Where the symbols take the nodes:
DM: ge>NC, fu>QJ
CT: ge>HS, fu>DQ
FM: ge>QB, fu>ZB
MH: ge>DP, fu>BP
GF: ge>RM, fu>JC
RM: ge>ZP, fu>PN
TR: ge>TG, fu>LL
NG: ge>QJ, fu>NC
SG: ge>CR, fu>GT
CC: ge>LL, fu>TG
ZP: ge>FM, fu>TB
GP: ge>RR, fu>DS
ML: ge>DG, fu>GS
DP: ge>JZ, fu>HL
JT: ge>FL, fu>RT
QB: ge>ZT, fu>FH
GT: ge>CM, fu>SG
PQ: ge>GT, fu>CR
HQ: ge>SG, fu>CM
DG: ge>BL, fu>PJ
ZT: ge>PJ, fu>BL
PG: ge>HL, fu>JZ
JZ: ge>FC, fu>PG
GS: ge>PQ, fu>ML
BL: ge>FH, fu>ZT
LL: ge>GG, fu>TR
DS: ge>GF, fu>GP
DQ: ge>CC, fu>CT
BP: ge>DM, fu>MH
HS: ge>PG, fu>FC
NQ: ge>NG, fu>TH
PN: ge>JC, fu>RM
FC: ge>DQ, fu>HS
RR: ge>JT, fu>NT
JC: ge>GP, fu>GF
FL: ge>TR, fu>GG
TH: ge>HQ, fu>NQ
NT: ge>DS, fu>RR
PJ: ge>GS, fu>DG
TB: ge>PN, fu>ZP
RT: ge>NT, fu>JT
QJ: ge>MH, fu>DM
FH: ge>ZB, fu>QB
ZB: ge>TB, fu>FM
GG: ge>RT, fu>FL
NC: ge>TH, fu>NG
TG: ge>CT, fu>CC
HL: ge>BP, fu>DP
CR: ge>ML, fu>PQ
CM: ge>NQ, fu>HQ

The rows follow the links: the fewer symbols apart two nodes are, the more alike their rows tend to be.

Each row is also shifted at random along 2 hidden directions that mean nothing.

Some nodes, each with a row of numbers:
ZT	[750,323,-238,-122,364,87,-9,588,299,384,-4,-60,-179,237,136,298,-326,-58,99,93,122,120,73,88,257,110,-38,38,60,28,155,245,-32,594,46,-294,-126,-255,-245,1,23]
DG	[308,155,-146,-248,16,-183,-48,-65,-371,-262,82,-472,241,-131,294,-402,24,24,-394,-52,-145,-40,-127,-16,-402,-421,-349,-93,16,-215,-86,241,216,103,-12,371,350,-3,-21,7,153]
GT	[-142,84,-238,-80,402,-18,-181,222,99,558,-296,259,-55,230,112,662,99,645,-80,-350,394,-51,253,-334,-169,389,142,254,242,48,118,-331,-133,143,-55,-93,-446,-40,-115,-45,-67]
JT	[240,90,42,139,92,-81,-142,-276,307,122,-16,-31,-34,242,-87,79,316,226,254,-295,188,46,-154,-50,-8,-128,375,-154,-282,221,151,-509,-146,-199,-81,107,114,37,217,-395,71]
LL	[1117,315,-194,137,262,244,-179,-38,790,-290,99,156,-23,237,270,24,377,-205,233,67,275,30,-111,301,417,336,619,-256,170,392,-47,-26,74,-128,-295,-178,186,-157,736,-319,-348]
FL	[-163,91,0,235,-46,-188,-34,-315,89,317,86,98,-80,127,21,185,275,174,331,-373,369,-112,-83,-49,-60,-341,55,-225,-236,79,192,-341,-13,-151,-68,171,-86,-102,284,-453,41]
DP	[15,-161,86,198,-528,157,70,-328,-148,-54,318,-224,-76,-55,-195,-282,31,-296,241,161,-454,151,-426,-104,119,-234,143,-460,-307,-61,142,-37,277,-21,25,32,309,2,-64,35,185]
FM	[400,119,-57,-12,-77,-17,256,578,-43,266,230,58,-535,37,81,273,-283,-89,58,97,177,143,117,-192,116,-68,-341,-2,-154,-221,-20,326,-31,483,281,-286,-282,-143,-384,220,140]
GF	[-441,-129,292,-23,-87,-281,327,-79,-512,-206,214,-9,-121,-213,-27,-88,131,-14,-155,-67,88,-21,132,-105,-328,-309,-655,45,170,-246,-248,275,-190,-156,174,310,-84,72,-3,197,-72]
HQ	[143,-8,173,-95,382,-230,-5,68,182,294,0,145,-454,157,55,309,-118,266,37,-407,577,-52,356,183,-86,-212,-218,403,74,98,188,26,-456,124,-68,32,-736,-197,5,-37,86]
TG	[-661,-178,103,217,-164,-248,102,11,-331,132,128,221,134,110,223,216,185,-132,136,-83,150,-93,-40,-214,-254,-361,-189,-85,-196,-209,201,-84,352,-70,37,140,24,-164,40,-402,88]
SG	[1488,334,78,-246,481,-97,12,-311,322,-299,244,-333,-127,-24,171,-406,361,-125,-75,-97,137,-55,-263,277,-13,-324,34,-33,282,437,-172,-8,-390,-271,-24,242,153,42,539,-273,-201]
HS	[747,25,-43,513,-100,260,-81,54,130,-184,481,260,69,234,222,158,274,-383,100,352,196,153,-226,-209,202,-117,-42,-444,-212,-139,-49,228,646,144,140,-160,227,-177,344,-48,-238]
CT	[-319,-131,158,20,-233,54,-9,-329,-257,-583,251,-173,348,-54,183,-511,96,-301,-89,153,-222,-36,-484,106,-129,-243,22,-385,-153,-148,-90,110,442,-366,53,288,585,4,189,-76,-2]
PG	[-216,-192,55,169,-295,129,60,217,-159,-135,294,96,104,47,71,156,-73,-298,68,469,-64,76,8,-81,218,75,-27,-129,3,-297,-44,186,343,152,144,-266,71,-125,21,173,-249]
GG	[-1406,-310,234,-258,170,-320,-21,-76,49,-533,-272,210,313,-63,117,-384,1,-18,-113,-13,-161,-101,283,354,-282,0,182,421,318,260,-178,-209,-171,-557,-45,26,-56,34,294,45,-75]
QJ	[762,248,4,414,-276,308,-106,-204,-174,368,369,-129,15,70,-126,204,357,-57,47,-66,33,243,-263,-366,175,-160,-148,-537,-201,-135,53,-278,228,-21,32,291,226,91,120,-112,-62]
RT	[219,-38,115,-97,222,-82,-130,-326,187,-543,231,125,184,9,17,-77,509,-245,197,22,143,-116,-9,302,-80,-34,283,-46,276,484,-333,52,-96,-473,-211,84,196,27,689,-172,-180]
PN	[162,29,-152,-162,-46,400,-61,151,152,160,-194,-72,54,-84,-267,6,-152,142,115,88,-289,96,-47,-58,376,514,295,121,69,88,-17,-118,57,119,-64,-236,-24,154,-372,160,99]

Where do the symbols, taken in turn from left to right, take each start?
Answers are names.
[232,110,-167,-241,87,47,131,486,-25,154,-33,-101,-156,-130,122,-11,-443,-50,-72,49,-196,19,-8,3,50,-12,-139,53,-123,-248,20,330,-17,359,126,-134,7,-169,-464,134,120]
ge fu => BL
[82,79,-304,433,203,88,-162,-8,315,763,-188,310,-402,206,-121,523,90,534,305,-388,426,-101,214,-121,129,117,140,71,-11,161,325,-539,-376,66,-134,-176,-557,30,127,-470,144]
fu fu ge => JT
[799,-33,19,54,-65,342,-24,45,290,-385,261,176,-139,-125,-215,-39,-84,-364,260,536,76,196,-186,127,649,228,150,-120,186,169,-237,211,-94,-15,12,-356,91,-43,302,325,-428]
fu fu ge ge => NC
[811,317,30,347,-77,181,-86,-280,-166,314,150,98,-67,162,-265,510,477,287,173,-78,250,103,-207,-574,80,-62,-111,-166,-49,-98,-41,-465,121,-89,-84,239,60,128,275,-190,67]
ge ge ge => DP
[-306,-279,73,36,92,-42,53,243,191,158,-36,403,-275,97,-206,251,-281,-109,252,317,150,30,513,345,281,288,-57,314,196,83,14,132,-180,153,-69,-483,-510,16,-86,126,-230]
fu ge => MH
[41,117,228,-459,158,-347,46,-186,-162,-278,-59,-373,55,-202,250,-378,49,128,-152,-365,84,-138,-186,182,-504,-562,-207,168,198,42,-113,120,-272,-247,97,418,147,-14,117,41,64]
fu fu fu => PQ
[322,-67,112,-117,182,-81,13,275,525,168,-5,280,-540,61,-109,337,-168,-2,271,88,323,48,458,324,328,157,10,207,191,139,-106,175,-488,145,79,-329,-539,-83,-4,221,-237]
ge fu ge => NG
[1177,109,20,222,-151,448,-181,67,343,-296,334,226,8,-55,-13,235,183,-529,230,602,54,52,-264,-15,627,325,235,-413,-43,50,-92,225,328,135,19,-360,222,-133,296,73,-271]
ge fu ge => DP
[-60,92,-361,-260,422,111,-116,304,459,214,-448,-11,21,-118,222,162,-97,241,-203,-93,44,-54,194,48,69,418,257,270,176,132,136,15,-173,358,-96,-164,-175,-178,-306,-130,42]
fu fu fu => ML
[-584,-46,-17,-378,-156,-139,120,55,-622,-281,-257,-310,370,-315,48,-476,25,83,-446,94,-521,18,-151,-58,-451,-193,-270,88,-63,-274,-49,93,211,34,142,274,366,60,-418,240,195]
fu fu fu => ZT
[-869,-354,-125,-219,-118,144,8,129,-291,136,-461,-93,264,-307,-314,-185,-370,70,-238,220,-546,-28,71,-146,39,453,-4,176,117,-153,71,64,-56,119,-55,-21,136,101,-604,436,69]
fu fu fu => ZP
[-353,144,-35,-288,88,-66,10,-255,-216,-31,-408,-183,319,-82,-206,-306,308,492,-318,-229,-70,-139,-23,-49,-407,78,168,201,233,171,-96,-442,-60,-320,-56,287,30,254,13,-97,131]
fu fu fu => HQ
[1268,190,51,734,-249,379,-66,42,-22,428,454,34,-302,203,-164,690,273,-42,319,215,220,205,-395,-674,330,-136,-122,-628,-286,-257,175,-259,404,299,43,-38,7,-181,189,-118,57]
ge fu fu => DP
[324,83,183,-36,34,-7,-80,-468,-95,-647,278,-45,168,-42,35,-343,487,-58,22,-18,156,98,-6,284,85,-166,-31,-53,281,217,-293,-47,-128,-537,-57,286,257,213,572,21,-192]
fu ge fu => RT
[617,217,6,-55,389,-131,-46,222,-168,52,68,-78,-11,105,312,139,147,193,-134,-432,345,20,4,-223,-335,-416,-370,13,62,-136,8,239,27,251,183,73,40,-143,18,-253,-40]
fu ge => PQ
[278,238,-76,-45,-85,156,83,334,-253,-30,-55,-208,185,-37,-41,28,-99,-109,-163,176,-206,157,-68,-361,-91,176,-79,-184,133,-278,33,190,401,229,77,-9,169,-83,-307,123,-64]
fu fu => FH
[-1151,-370,134,-295,-104,-301,300,208,-694,-157,111,-190,-160,-261,-141,-298,-541,-135,-104,-43,-292,-31,144,16,-294,-269,-570,177,31,-369,0,353,-86,53,405,150,-155,114,-504,408,191]
ge ge ge => ZT
[-881,-211,-193,-82,-234,-63,27,118,95,313,-478,-130,-6,-141,-443,-95,-388,285,13,-11,-323,109,58,2,106,471,393,221,-46,178,169,-354,-288,-62,-183,99,-169,404,-422,252,279]
fu ge => RM
